Below are the code and all the weights of a small trained network. Each question names an input and a target symbol and asks about switching units off, where a switched-off unit gives its printed mean instead of its output.

import numpy as np


def w(rows, s, z=0):
    codes = np.array(rows[::2]) - 128.0
    scale = np.full(codes.shape[1], s)
    scale[-1] = z or s
    return codes * scale


def norm(h):
    return h / np.sqrt((h * h).mean(-1, keepdims=True) + 1e-5)


def f(y):
    return np.maximum(y, 0)


def softmax(a):
    e = np.exp(a - a.max(-1, keepdims=True))
    return e / e.sum(-1, keepdims=True)


def log_softmax(a):
    a = a - a.max(-1, keepdims=True)
    return a - np.log(np.exp(a).sum(-1, keepdims=True))


def net(x, mask):
    ids = ['ζμξπστψω'.index(c) for c in x.split()]
    T = len(ids)
    res = E[ids] + P[:T]
    u = 0
    for l in range(2):
        q, k, v = (norm(res) @ M[l].T for M in (Q, K, V))
        z = softmax(np.where(np.tri(T) > 0, q @ k.T / 3**0.5, -1e9)) @ v
        res = res + np.where(mask[u], z, O[l][:, -1]) @ O[l][:, :-1]
        u += 1
        y = f(norm(res) @ A[l][:, :-1].T + A[l][:, -1])
        res = res + np.where(mask[u : u + 4], y, B[l][:, -1]) @ B[l][:, :-1]
        u += 4
    return log_softmax(norm(res)[-1] @ U[:, :-1].T + U[:, -1])


Q, K, V, O, A, B = {}, {}, {}, {}, {}, {}
E = w([
[140,176,106,208,140],'ζ',
[220,136,180,183,125],'μ',
[208,169,178,184,203],'ξ',
[14,137,106,141,139],'π',
[228,94,179,7,86],'σ',
[81,28,245,193,142],'τ',
[166,53,84,108,202],'ψ',
[106,204,92,62,102],'ω',
],0.012)
P = w([
[162,94,103,140,155],'0',
[178,129,125,153,206],'1',
[179,116,115,143,158],'2',
[181,112,97,122,130],'3',
[166,118,94,119,101],'4',
[157,122,89,111,78],'5',
[146,125,89,102,58],'6',
[134,132,86,100,29],'7',
[132,140,81,96,34],'8',
[113,137,85,98,2],'9',
],0.0077)
Q[0] = w([
[161,53,135,64,166],'0.h1',
[161,85,60,99,214],'0.h1',
[153,203,254,192,94],'0.h1',
],0.0069)
K[0] = w([
[162,149,155,139,240],'0.h1',
[139,59,45,120,152],'0.h1',
[126,148,227,192,3],'0.h1',
],0.0052)
V[0] = w([
[153,131,193,82,172],'0.h1',
[94,136,128,80,254],'0.h1',
[113,63,186,93,78],'0.h1',
],0.0076)
O[0] = w([
[2,22,114,66,51,175],'0.h1',
[85,216,173,124,29,173],'0.h1',
[143,116,208,73,193,6],'0.h1',
],0.0057,0.0015)
A[0] = w([
[228,116,149,101,66,145],'0.n1',
[1,144,104,151,185,3],'0.n2',
[90,70,96,69,81,164],'0.n3',
[150,82,171,239,51,169],'0.n4',
],0.0069,0.0025)
B[0] = w([
[149,181,165,109,223,254],'0.n1',
[253,144,199,161,75,172],'0.n2',
[199,220,206,101,90,215],'0.n3',
[48,183,99,151,135,242],'0.n4',
],0.0075,0.0047)
Q[1] = w([
[132,223,108,43,103],'1.h1',
[122,107,52,118,202],'1.h1',
[1,8,79,111,133],'1.h1',
],0.0086)
K[1] = w([
[111,255,188,108,38],'1.h1',
[184,76,135,73,198],'1.h1',
[62,40,47,175,133],'1.h1',
],0.0077)
V[1] = w([
[50,182,145,203,247],'1.h1',
[88,121,11,56,178],'1.h1',
[98,63,253,242,25],'1.h1',
],0.0034)
O[1] = w([
[158,139,99,13,105,125],'1.h1',
[141,199,139,160,107,4],'1.h1',
[141,137,154,187,2,108],'1.h1',
],0.0081,0.0022)
A[1] = w([
[141,254,23,8,37,182],'1.n1',
[75,114,31,237,120,99],'1.n2',
[201,66,100,138,178,255],'1.n3',
[158,131,88,194,202,188],'1.n4',
],0.005,0.003)
B[1] = w([
[95,137,152,105,87,254],'1.n1',
[187,95,185,97,185,155],'1.n2',
[99,100,106,141,3,223],'1.n3',
[111,104,124,93,148,216],'1.n4',
],0.012,0.005)
U = w([
[133,168,118,149,146,83],'ζ',
[113,161,138,142,150,165],'μ',
[178,159,36,186,99,62],'ξ',
[218,180,169,249,73,118],'π',
[221,111,250,58,151,2],'σ',
[58,58,202,174,175,225],'τ',
[124,48,19,103,89,214],'ψ',
[2,221,105,69,132,96],'ω',
],0.0083,0.0036)

Each question gives the input, a string of symbols that net reads in full, and the target symbol t.
The units are the heads (3 rows each of Q, K, V and O) and the neurons (one row each of A and B). Each row of codes is followed by its name. A weight is (code - 128) times the scale printed after its matrix; where a second scale follows, it is the last column's (O, A, B and U).
mask holds one flag per unit, layer by layer, with each layer's heads first. A switched-off unit (its flag False) gives its mean, the last column of its rows in O or B, instead of its output. The means were averaged over made-up inputs and are rounded, as every weight is.
A unit's drop is (log p(t) with every unit on - log p(t) with that unit switched off) / (log p(t) with every unit on - log p(t) with every unit switched off).
The circuit of an input: a set's keep is (log p(t) with only the set's units on - log p(t) with every unit switched off) / (log p(t) with every unit on - log p(t) with every unit switched off). Starting from all 10 units, units are removed one at a time, each time the one whose removal leaves the highest keep (on an exact tie, the one counted first), for as long as the keep stays at least 0.8.
circuit, biggest first: the units of the circuit, biggest drop first
top k neurons: the k neurons with the biggest drops, biggest first
k most important neurons of layer l: the k neurons of layer l with the biggest drops, biggest first
drop of u: that unit's drop, to one decimal
input τ ψ σ σ ζ ξ, target τ: top 4 neurons -> 0.n3; 1.n4; 0.n2; 1.n3
input σ ξ μ, target τ: top 3 neurons -> 0.n3; 0.n4; 1.n4
input ξ μ π ζ μ τ μ ζ ζ, target ψ: 2 most important neurons of layer 1 -> 1.n2; 1.n4
input ψ π π τ μ ζ, target σ: circuit, biggest first -> 1.n2; 0.n3; 1.n4
input σ ψ ζ τ ζ ζ μ ζ π, target π: circuit, biggest first -> 0.n2; 0.h1; 0.n4
input σ ψ ζ μ σ ζ μ ω ξ, target ψ: circuit, biggest first -> 0.h1; 0.n3; 1.n4; 1.n3
input π σ ψ τ μ τ ω μ, target σ: circuit, biggest first -> 0.h1
input μ π ω μ ξ ψ μ, target ω: top 4 neurons -> 0.n4; 0.n1; 0.n2; 1.n4
input μ ζ μ, target ψ: top 4 neurons -> 0.n3; 1.n3; 1.n4; 0.n2
input ψ τ μ μ τ π ψ τ μ μ, target σ: circuit, biggest first -> 0.n1; 0.h1
input μ σ ξ, target ψ: top 4 neurons -> 0.n3; 1.n3; 0.n1; 1.n4
input τ σ ζ, target τ: 2 most important neurons of layer 1 -> 1.n2; 1.n4
input σ π μ, target τ: top 4 neurons -> 0.n3; 1.n4; 0.n4; 0.n2
input ξ ζ ζ, target ω: 3 most important neurons of layer 0 -> 0.n4; 0.n2; 0.n3
input ξ μ ζ, target ω: top 3 neurons -> 0.n4; 1.n1; 0.n2
input μ σ μ ξ π μ ζ ω ξ, target ξ: top 3 neurons -> 1.n3; 0.n3; 1.n1
input ξ ψ σ ζ ξ, target τ: top 4 neurons -> 0.n3; 1.n4; 0.n2; 0.n4
input ψ ζ ζ μ, target ξ: most important neuron of layer 1 -> 1.n3
input μ ξ ξ μ, target ω: top 3 neurons -> 0.n4; 0.n2; 0.n1
input τ π ψ ζ σ τ τ ψ ξ, target σ: circuit, biggest first -> 0.h1
input π ξ μ ζ σ π τ τ τ ζ, target σ: top 3 neurons -> 1.n2; 0.n3; 0.n1
input ζ ζ ξ, target ξ: top 2 neurons -> 0.n3; 1.n3
input ψ μ ω ζ ζ μ, target ξ: 3 most important neurons of layer 0 -> 0.n3; 0.n4; 0.n1
input ξ ξ ω ξ, target ω: drop of 0.h1 -> 0.8
